Below are the code and all the weights of a small trained network. Each question names an input and a class and asks about switching units off, where a switched-off unit gives its printed mean instead of its output.

import numpy as np


def w(rows, s, z=0):
    codes = np.array(rows[::2]) - 128.0
    scale = np.full(codes.shape[1], s)
    scale[-1] = z or s
    return codes * scale


def f(y):
    return np.maximum(y, 0)


def log_softmax(a):
    a = a - a.max(-1, keepdims=True)
    return a - np.log(np.exp(a).sum(-1, keepdims=True))


def net(x, mask):
    res = np.array(x, float).reshape(1, 4) / 4 @ E
    y = f(res @ A[0][:, :-1].T + A[0][:, -1])
    res = res + np.where(mask, y, B[0][:, -1]) @ B[0][:, :-1]
    return log_softmax(res[-1] @ U[:, :-1].T + U[:, -1])


A, B = {}, {}
E = w([
[125,130,131,131,129,126],'x0',
[141,190,231,49,93,169],'x1',
[168,52,174,111,127,46],'x2',
[71,69,101,131,2,124],'x3',
],0.012)
A[0] = w([
[195,135,169,95,82,85,88],'n1',
[152,159,144,71,223,100,114],'n2',
[79,110,166,120,67,129,148],'n3',
[169,151,156,152,253,109,114],'n4',
[63,216,142,125,100,198,109],'n5',
[176,118,171,100,112,101,116],'n6',
[193,134,185,125,190,159,131],'n7',
[201,99,170,131,106,76,80],'n8',
[168,100,110,165,123,36,86],'n9',
[109,178,195,70,95,128,79],'n10',
[130,188,174,65,82,142,77],'n11',
[123,119,138,155,32,147,90],'n12',
[189,136,159,160,183,148,139],'n13',
[155,102,141,92,104,147,30],'n14',
[86,107,154,182,48,126,121],'n15',
[142,56,211,142,126,84,90],'n16',
[130,92,28,196,144,81,70],'n17',
[157,124,208,99,94,120,100],'n18',
[84,171,71,171,148,170,63],'n19',
[97,81,141,146,68,121,167],'n20',
[132,178,102,75,179,106,2],'n21',
],0.014,0.0056)
B[0] = w([
[43,68,83,229,204,119,201],'n1',
[179,76,176,105,53,105,227],'n2',
[155,193,201,26,70,97,217],'n3',
[153,207,237,37,82,78,255],'n4',
[255,3,46,199,207,189,236],'n5',
[200,51,56,171,211,167,193],'n6',
[129,155,145,82,67,131,220],'n7',
[214,21,39,143,215,219,201],'n8',
[123,90,110,231,222,159,211],'n9',
[71,174,200,192,106,45,225],'n10',
[91,207,196,220,152,44,226],'n11',
[56,83,102,63,146,217,211],'n12',
[157,199,183,32,55,124,205],'n13',
[132,170,184,93,33,37,152],'n14',
[95,142,136,44,109,182,220],'n15',
[190,38,97,80,147,166,220],'n16',
[92,235,154,199,105,32,252],'n17',
[111,95,164,182,186,42,214],'n18',
[212,46,61,155,224,165,201],'n19',
[123,156,172,44,45,105,226],'n20',
[102,106,42,131,140,204,165],'n21',
],0.009,0.013)
U = w([
[117,146,152,8,18,172,105],'0',
[84,164,149,194,141,99,253],'1',
[169,86,111,121,187,177,44],'2',
],0.014,0.0046)

Each question gives the input, the list of numbers given to net, and the class t.
The units are the neurons (one row each of A and B). Each row of codes is followed by its name. A weight is (code - 128) times the scale printed after its matrix; where a second scale follows, it is the last column's (A, B and U).
mask holds one flag per neuron, in row order. A switched-off neuron (its flag False) gives its mean, the last column of its row in B, instead of its output. The means were averaged over made-up inputs and are rounded, as every weight is.
A unit's drop is (log p(t) with every unit on - log p(t) with that unit switched off) / (log p(t) with every unit on - log p(t) with every unit switched off).
most important unit: the unit with the biggest drop
k most important neurons: the k neurons with the biggest drops, biggest first
drop when u is switched off: that unit's drop, to one decimal
input [6,-1,5,4], class 2: 4 most important neurons : [n4 n9 n8 n13]
input [6,6,6,-3], class 1: most important neuron : [n10]
input [3,-7,-8,5], class 2: 2 most important neurons : [n19 n11]
input [-1,2,3,2], class 2: 3 most important neurons : [n4 n17 n13]
input [-5,0,7,6], class 2: 2 most important neurons : [n8 n9]
input [-4,6,5,-1], class 1: 3 most important neurons : [n10 n11 n5]
input [3,7,8,-3], class 2: 4 most important neurons : [n8 n16 n6 n17]
input [-4,-8,8,8], class 0: 4 most important neurons : [n20 n15 n5 n16]
input [1,-3,-5,1], class 2: 3 most important neurons : [n19 n11 n10]
input [2,7,7,-3], class 1: 4 most important neurons : [n10 n11 n5 n18]
input [-2,-6,0,-6], class 0: 2 most important neurons : [n4 n13]
input [-4,7,5,-8], class 0: drop when n13 is switched off : 1.9
input [3,5,-3,-8], class 0: drop when n13 is switched off : 0.0
input [3,-3,-6,-8], class 0: most important unit : n4
input [1,4,-7,-1], class 2: drop when n5 is switched off : 2.7
